Here is a tiny trained network, its code and every weight. The questions are about switching its units off for an input and a target symbol, where a switched-off unit gives its printed mean instead of its output.

import numpy as np


def w(rows, s, z=0):
    codes = np.array(rows[::2]) - 128.0
    scale = np.full(codes.shape[1], s)
    scale[-1] = z or s
    return codes * scale


def norm(h):
    return h / np.sqrt((h * h).mean(-1, keepdims=True) + 1e-5)


def f(y):
    return np.maximum(y, 0)


def softmax(a):
    e = np.exp(a - a.max(-1, keepdims=True))
    return e / e.sum(-1, keepdims=True)


def log_softmax(a):
    a = a - a.max(-1, keepdims=True)
    return a - np.log(np.exp(a).sum(-1, keepdims=True))


def net(x, mask):
    ids = ['ΘΛΠΦαγδζηξτω'.index(c) for c in x.split()]
    T = len(ids)
    res = E[ids] + P[:T]
    u = 0
    for l in range(3):
        r = norm(res)
        for j in range(2):
            rows = slice(2 * j, 2 * j + 2)
            q, k, v = (r @ M[l][rows].T for M in (Q, K, V))
            z = softmax(np.where(np.tri(T) > 0, q @ k.T / 2**0.5, -1e9)) @ v
            o = O[l][rows]
            res = res + np.where(mask[u + j], z, o[:, -1]) @ o[:, :-1]
        u += 2
        y = f(norm(res) @ A[l][:, :-1].T + A[l][:, -1])
        res = res + np.where(mask[u : u + 4], y, B[l][:, -1]) @ B[l][:, :-1]
        u += 4
    return log_softmax(norm(res)[-1] @ U[:, :-1].T + U[:, -1])


Q, K, V, O, A, B = {}, {}, {}, {}, {}, {}
E = w([
[87,139,79,81,117,165,146,129,32],'Θ',
[94,116,107,122,77,172,81,97,145],'Λ',
[66,139,144,142,136,88,91,114,112],'Π',
[119,125,140,202,118,58,107,125,176],'Φ',
[139,65,126,99,168,124,160,150,116],'α',
[112,119,58,133,32,120,98,157,121],'γ',
[90,60,117,168,114,133,181,121,160],'δ',
[113,36,77,97,128,177,109,224,102],'ζ',
[124,109,156,79,77,140,164,140,107],'η',
[110,88,136,78,110,108,71,155,162],'ξ',
[151,90,120,121,122,106,84,133,73],'τ',
[77,197,5,179,157,96,51,86,136],'ω',
],0.0025)
P = w([
[150,104,172,176,132,142,194,134,93],'0',
[54,12,14,140,1,59,50,107,113],'1',
[163,141,180,136,191,188,145,140,127],'2',
[59,27,23,131,2,66,53,111,116],'3',
[167,223,148,121,187,135,199,221,160],'4',
[63,21,27,124,2,67,48,119,123],'5',
],0.0026)
Q[0] = w([
[126,253,134,70,183,225,141,219,140],'0.h1',
[165,98,101,196,110,135,123,41,127],'0.h1',
[83,175,53,29,157,56,200,196,211],'0.h2',
[77,72,93,116,44,68,79,80,80],'0.h2',
],0.0055)
K[0] = w([
[173,182,164,179,181,182,95,109,97],'0.h1',
[80,135,96,122,96,72,171,85,122],'0.h1',
[152,147,163,105,183,198,2,163,136],'0.h2',
[85,94,109,74,133,55,112,121,158],'0.h2',
],0.007)
V[0] = w([
[37,148,204,209,76,167,142,214,134],'0.h1',
[157,89,90,74,117,253,84,98,163],'0.h1',
[234,147,41,135,30,94,217,212,168],'0.h2',
[243,103,188,114,33,187,61,79,106],'0.h2',
],0.0018)
O[0] = w([
[199,141,79,49,182,187,129,112,136,255],'0.h1',
[148,108,16,160,108,90,147,135,57,201],'0.h1',
[17,104,42,46,216,56,250,143,169,186],'0.h2',
[210,168,8,65,153,56,133,99,130,241],'0.h2',
],0.0023,0.0007)
A[0] = w([
[88,113,121,100,68,143,168,2,204,4],'0.n1',
[86,90,137,173,50,80,73,211,147,27],'0.n2',
[104,144,138,93,137,214,181,201,36,80],'0.n3',
[103,238,142,183,167,118,132,73,91,138],'0.n4',
],0.0028,0.0018)
B[0] = w([
[214,135,174,221,29,253,86,165,25,150],'0.n1',
[151,75,97,170,78,85,127,82,137,251],'0.n2',
[122,153,151,162,143,76,83,81,190,187],'0.n3',
[186,86,124,103,64,138,179,131,147,154],'0.n4',
],0.0035,0.0023)
Q[1] = w([
[146,217,116,170,180,156,130,187,92],'1.h1',
[149,86,97,113,137,151,96,13,108],'1.h1',
[46,41,128,137,63,53,141,51,83],'1.h2',
[83,194,121,131,76,76,182,253,135],'1.h2',
],0.006)
K[1] = w([
[209,175,174,135,254,228,137,129,177],'1.h1',
[114,34,184,122,72,92,169,109,109],'1.h1',
[75,125,90,119,14,51,100,126,174],'1.h2',
[71,196,135,109,194,158,22,119,231],'1.h2',
],0.0055)
V[1] = w([
[84,134,62,196,123,167,146,3,131],'1.h1',
[109,154,163,209,139,74,217,95,115],'1.h1',
[144,118,170,140,123,4,105,76,10],'1.h2',
[132,205,175,15,114,126,131,14,178],'1.h2',
],0.0027)
O[1] = w([
[109,119,208,89,159,55,99,225,86,162],'1.h1',
[118,101,98,68,146,154,42,163,170,70],'1.h1',
[125,173,146,92,94,170,237,178,114,201],'1.h2',
[108,5,79,104,164,188,111,155,65,5],'1.h2',
],0.0031,0.0019)
A[1] = w([
[47,143,89,143,125,107,50,109,100,110],'1.n1',
[59,135,82,137,190,90,71,67,112,61],'1.n2',
[240,113,114,116,122,42,95,104,43,2],'1.n3',
[184,124,156,156,141,164,115,255,184,97],'1.n4',
],0.0034,0.0037)
B[1] = w([
[113,124,114,135,106,171,88,114,115,255],'1.n1',
[135,161,93,100,142,117,231,58,148,141],'1.n2',
[254,119,98,183,195,74,118,86,19,156],'1.n3',
[102,164,97,89,111,138,112,103,69,213],'1.n4',
],0.0051,0.0016)
Q[2] = w([
[244,249,55,56,253,211,165,96,201],'2.h1',
[212,172,64,133,87,162,200,233,99],'2.h1',
[94,59,153,122,128,102,132,137,92],'2.h2',
[164,163,115,97,134,205,126,140,105],'2.h2',
],0.0055)
K[2] = w([
[73,198,147,208,230,254,176,149,134],'2.h1',
[227,249,17,171,179,151,155,198,90],'2.h1',
[63,84,81,131,58,129,137,106,58],'2.h2',
[179,107,163,124,202,176,177,183,100],'2.h2',
],0.0046)
V[2] = w([
[171,206,87,51,180,169,72,77,216],'2.h1',
[17,99,233,158,183,137,162,117,106],'2.h1',
[4,109,58,132,32,43,114,100,123],'2.h2',
[122,122,136,138,215,111,171,163,140],'2.h2',
],0.0027)
O[2] = w([
[104,53,150,104,68,73,139,136,141,82],'2.h1',
[140,182,3,132,86,105,118,113,139,43],'2.h1',
[159,171,169,89,223,160,180,124,145,253],'2.h2',
[130,153,87,186,73,110,146,137,92,59],'2.h2',
],0.0033)
A[2] = w([
[50,141,130,157,63,78,117,120,90,79],'2.n1',
[252,5,173,234,94,221,212,84,200,3],'2.n2',
[251,179,98,85,100,149,155,192,136,127],'2.n3',
[190,51,107,106,117,227,156,160,121,117],'2.n4',
],0.0037,0.0058)
B[2] = w([
[183,164,134,126,158,131,140,190,135,169],'2.n1',
[216,133,107,94,141,253,148,102,160,254],'2.n2',
[83,116,137,133,119,132,155,78,113,191],'2.n3',
[101,147,130,191,140,115,132,158,138,214],'2.n4',
],0.0064,0.0022)
U = w([
[63,130,75,21,141,199,124,172,6,5],'Θ',
[215,83,124,171,164,59,110,77,20,169],'Λ',
[91,123,153,213,37,198,8,101,88,69],'Π',
[70,22,164,41,86,114,72,99,195,151],'Φ',
[197,170,77,91,44,69,142,237,147,108],'α',
[131,119,118,61,255,68,244,138,172,62],'γ',
[75,215,5,142,133,105,91,28,171,80],'δ',
[168,162,189,242,121,31,129,81,243,82],'ζ',
[63,42,92,220,183,129,126,204,154,206],'η',
[221,109,114,134,138,232,151,93,187,228],'ξ',
[72,156,207,158,27,130,232,74,104,63],'τ',
[103,218,232,119,208,138,59,153,127,174],'ω',
],0.0059,0.002)

Each question gives the input, a string of symbols that net reads in full, and the target symbol t.
The units are the heads (2 rows each of Q, K, V and O) and the neurons (one row each of A and B). Each row of codes is followed by its name. A weight is (code - 128) times the scale printed after its matrix; where a second scale follows, it is the last column's (O, A, B and U).
mask holds one flag per unit, layer by layer, with each layer's heads first. A switched-off unit (its flag False) gives its mean, the last column of its rows in O or B, instead of its output. The means were averaged over made-up inputs and are rounded, as every weight is.
A unit's drop is (log p(t) with every unit on - log p(t) with that unit switched off) / (log p(t) with every unit on - log p(t) with every unit switched off).
The circuit of an input: a set's keep is (log p(t) with only the set's units on - log p(t) with every unit switched off) / (log p(t) with every unit on - log p(t) with every unit switched off). Starting from the 12 units with the biggest drops (on a tie, the unit counted first), units are removed one at a time, each time the one whose removal leaves the highest keep (on an exact tie, the one counted first), for as long as the keep stays at least 0.8.
units of the circuit, in order: the units of the circuit, biggest drop first
most important unit: the unit with the biggest drop
k most important neurons: the k neurons with the biggest drops, biggest first
k most important neurons of layer l: the k neurons of layer l with the biggest drops, biggest first
input Θ τ τ, target Θ: most important unit	0.n3
input γ Λ γ, target γ: units of the circuit, in order	0.h2, 2.n2
input ξ γ ξ ω ξ γ, target α: units of the circuit, in order	2.n1, 1.h1
input τ η Φ, target τ: 3 most important neurons	1.n4, 0.n4, 2.n2
input α ξ η, target α: 2 most important neurons	0.n2, 0.n3
input ζ δ τ τ δ, target τ: 2 most important neurons of layer 2	2.n3, 2.n2
input ξ ξ α ξ η, target α: 3 most important neurons	2.n1, 0.n3, 1.n4
input η Φ δ τ, target Λ: 3 most important neurons	1.n3, 2.n2, 0.n2
input τ ξ τ, target τ: units of the circuit, in order	1.h2, 2.h2, 2.n3
input ξ ξ δ ζ, target η: 2 most important neurons	2.n4, 2.n2
input ξ γ Φ τ Φ, target Φ: 2 most important neurons	1.n4, 0.n4
input ξ α δ ζ ζ, target δ: 2 most important neurons	0.n3, 1.n4
input δ α ξ δ, target ξ: 2 most important neurons	0.n1, 2.n2
input δ Φ Π δ γ η, target τ: most important unit	2.h2
input δ Φ Φ ξ Π, target Φ: 2 most important neurons of layer 1	1.n4, 1.n1
input ω ξ Φ ξ Λ, target Φ: 2 most important neurons of layer 0	0.n4, 0.n2
input γ τ Φ ω ω, target Φ: 2 most important neurons	0.n4, 2.n2
input τ ξ ω δ, target ξ: 2 most important neurons	2.n2, 0.n1
input τ Φ η τ η Π, target ω: 2 most important neurons	2.n2, 2.n1
input ξ ξ γ α, target γ: most important neuron of layer 2	2.n2
input δ Λ η, target δ: 2 most important neurons	0.n2, 0.n3
input δ α η Φ Λ, target η: 2 most important neurons of layer 2	2.n4, 2.n2
input ξ ξ η τ ω, target η: 2 most important neurons of layer 0	0.n3, 0.n4
input Φ η Θ, target Φ: 3 most important neurons of layer 0	0.n3, 0.n2, 0.n4
